Below are the code and all the weights of a small trained network. Each question names an input and a class and asks about switching units off, where a switched-off unit gives its printed mean instead of its output.

import numpy as np


def w(rows, s, z=0):
    codes = np.array(rows[::2]) - 128.0
    scale = np.full(codes.shape[1], s)
    scale[-1] = z or s
    return codes * scale


def norm(h):
    return h / np.sqrt((h * h).mean(-1, keepdims=True) + 1e-5)


def f(y):
    return y / 2 * (1 + np.tanh(0.7978845608 * (y + 0.044715 * y**3)))


def log_softmax(a):
    a = a - a.max(-1, keepdims=True)
    return a - np.log(np.exp(a).sum(-1, keepdims=True))


def net(x, mask):
    res = np.array(x, float).reshape(1, 8) / 4 @ E
    u = 0
    for l in range(2):
        y = f(norm(res) @ A[l][:, :-1].T + A[l][:, -1])
        res = res + np.where(mask[u : u + 11], y, B[l][:, -1]) @ B[l][:, :-1]
        u += 11
    return log_softmax(norm(res)[-1] @ U[:, :-1].T + U[:, -1])


A, B = {}, {}
E = w([
[121,123,124,137,126,129,125],'x0',
[146,87,145,149,186,14,110],'x1',
[132,130,128,124,132,127,132],'x2',
[81,93,211,74,176,231,67],'x3',
[7,168,135,66,115,109,159],'x4',
[126,124,129,131,125,128,125],'x5',
[130,130,128,122,129,128,129],'x6',
[130,130,130,125,129,128,131],'x7',
],0.011)
A[0] = w([
[180,112,73,189,131,132,151,82],'0.n0',
[87,118,112,89,105,145,190,76],'0.n1',
[54,145,103,101,71,152,218,175],'0.n2',
[134,92,187,120,197,95,43,129],'0.n3',
[69,98,164,118,170,178,95,150],'0.n4',
[196,130,94,150,99,62,190,237],'0.n5',
[82,110,199,80,153,197,79,180],'0.n6',
[20,104,141,65,151,47,192,80],'0.n7',
[139,124,98,96,153,129,141,107],'0.n8',
[203,112,67,171,92,184,139,2],'0.n9',
[208,131,112,145,61,249,169,150],'0.n10',
],0.011,0.0068)
B[0] = w([
[114,118,186,177,101,185,50,165],'0.n0',
[178,168,184,195,56,175,112,152],'0.n1',
[147,131,118,159,76,204,188,229],'0.n2',
[150,72,139,99,52,115,230,213],'0.n3',
[164,144,172,197,210,154,60,210],'0.n4',
[1,178,137,132,117,125,105,254],'0.n5',
[193,189,161,166,174,60,95,252],'0.n6',
[79,123,48,142,141,79,57,223],'0.n7',
[118,132,105,123,118,108,128,122],'0.n8',
[50,178,103,91,177,156,122,159],'0.n9',
[74,106,37,85,206,70,54,226],'0.n10',
],0.0088,0.0098)
A[1] = w([
[124,130,129,195,121,37,114,51],'1.n0',
[92,156,191,141,92,48,107,70],'1.n1',
[94,176,205,142,148,128,114,75],'1.n2',
[92,119,152,173,222,123,65,102],'1.n3',
[157,185,66,164,9,166,185,90],'1.n4',
[211,123,196,112,94,151,133,97],'1.n5',
[123,61,137,127,173,110,124,158],'1.n6',
[177,23,155,61,130,141,145,77],'1.n7',
[147,136,140,172,184,90,40,126],'1.n8',
[47,139,233,173,38,131,110,4],'1.n9',
[190,209,236,208,143,192,167,100],'1.n10',
],0.011,0.0037)
B[1] = w([
[158,155,145,121,128,200,63,189],'1.n0',
[162,91,122,72,189,191,96,182],'1.n1',
[144,109,53,104,125,115,129,164],'1.n2',
[173,107,125,83,64,79,170,248],'1.n3',
[164,72,183,113,139,142,222,186],'1.n4',
[88,147,76,130,88,193,174,155],'1.n5',
[171,150,75,126,131,155,178,164],'1.n6',
[87,120,150,124,65,156,199,149],'1.n7',
[153,76,144,115,117,119,161,254],'1.n8',
[194,101,159,103,190,104,104,169],'1.n9',
[7,177,74,147,95,150,113,202],'1.n10',
],0.011,0.0095)
U = w([
[2,223,97,140,137,115,74,141],'0',
[255,127,148,74,184,102,53,8],'1',
[150,129,170,141,101,169,242,244],'2',
],0.015,0.0018)

Each question gives the input, the list of numbers given to net, and the class t.
The units are the neurons (one row each of A and B). Each row of codes is followed by its name. A weight is (code - 128) times the scale printed after its matrix; where a second scale follows, it is the last column's (A, B and U).
mask holds one flag per neuron, layer by layer. A switched-off neuron (its flag False) gives its mean, the last column of its row in B, instead of its output. The means were averaged over made-up inputs and are rounded, as every weight is.
A unit's drop is (log p(t) with every unit on - log p(t) with that unit switched off) / (log p(t) with every unit on - log p(t) with every unit switched off).
The circuit of an input: a set's keep is (log p(t) with only the set's units on - log p(t) with every unit switched off) / (log p(t) with every unit on - log p(t) with every unit switched off). Starting from the 12 units with the biggest drops (on a tie, the unit counted first), units are removed one at a time, each time the one whose removal leaves the highest keep (on an exact tie, the one counted first), for as long as the keep stays at least 0.8.
circuit, biggest first: the units of the circuit, biggest drop first
k most important neurons: the k neurons with the biggest drops, biggest first
top k neurons in layer l: the k neurons of layer l with the biggest drops, biggest first
drop when u is switched off: that unit's drop, to one decimal
input [-4,-6,3,0,5,6,3,4], class 2: 2 most important neurons	(0.n2 1.n4)
input [-6,-8,5,0,-2,7,-4,-3], class 0: circuit, biggest first	(0.n10)
input [2,0,3,-5,3,5,5,2], class 2: top 2 neurons in layer 0	(0.n2 0.n10)
input [8,8,3,1,6,1,-5,4], class 1: 3 most important neurons	(1.n10 0.n5 1.n1)
input [-4,-6,1,1,0,-1,-6,-8], class 1: 3 most important neurons	(0.n10 0.n5 1.n10)
input [2,-4,1,0,1,2,2,5], class 2: 3 most important neurons	(0.n2 1.n4 0.n5)
input [5,-7,-6,-6,3,1,-2,4], class 2: 2 most important neurons	(1.n4 0.n2)
input [-2,2,2,7,3,0,-8,5], class 1: top 2 neurons in layer 0	(0.n6 0.n2)
input [-3,-7,6,2,-2,8,1,1], class 1: top 2 neurons in layer 0	(0.n10 0.n5)
input [-4,3,-3,1,6,-4,-6,7], class 1: top 2 neurons in layer 0	(0.n7 0.n5)
input [-3,-6,-4,7,-1,-1,8,2], class 1: drop when 0.n10 is switched off	2.2
input [4,-3,4,-6,-1,5,-8,7], class 0: drop when 0.n5 is switched off	0.3
input [-6,-4,-4,-4,3,-6,-3,7], class 2: drop when 1.n4 is switched off	0.4
input [2,-8,4,-5,4,-6,1,-4], class 2: circuit, biggest first	(1.n4)
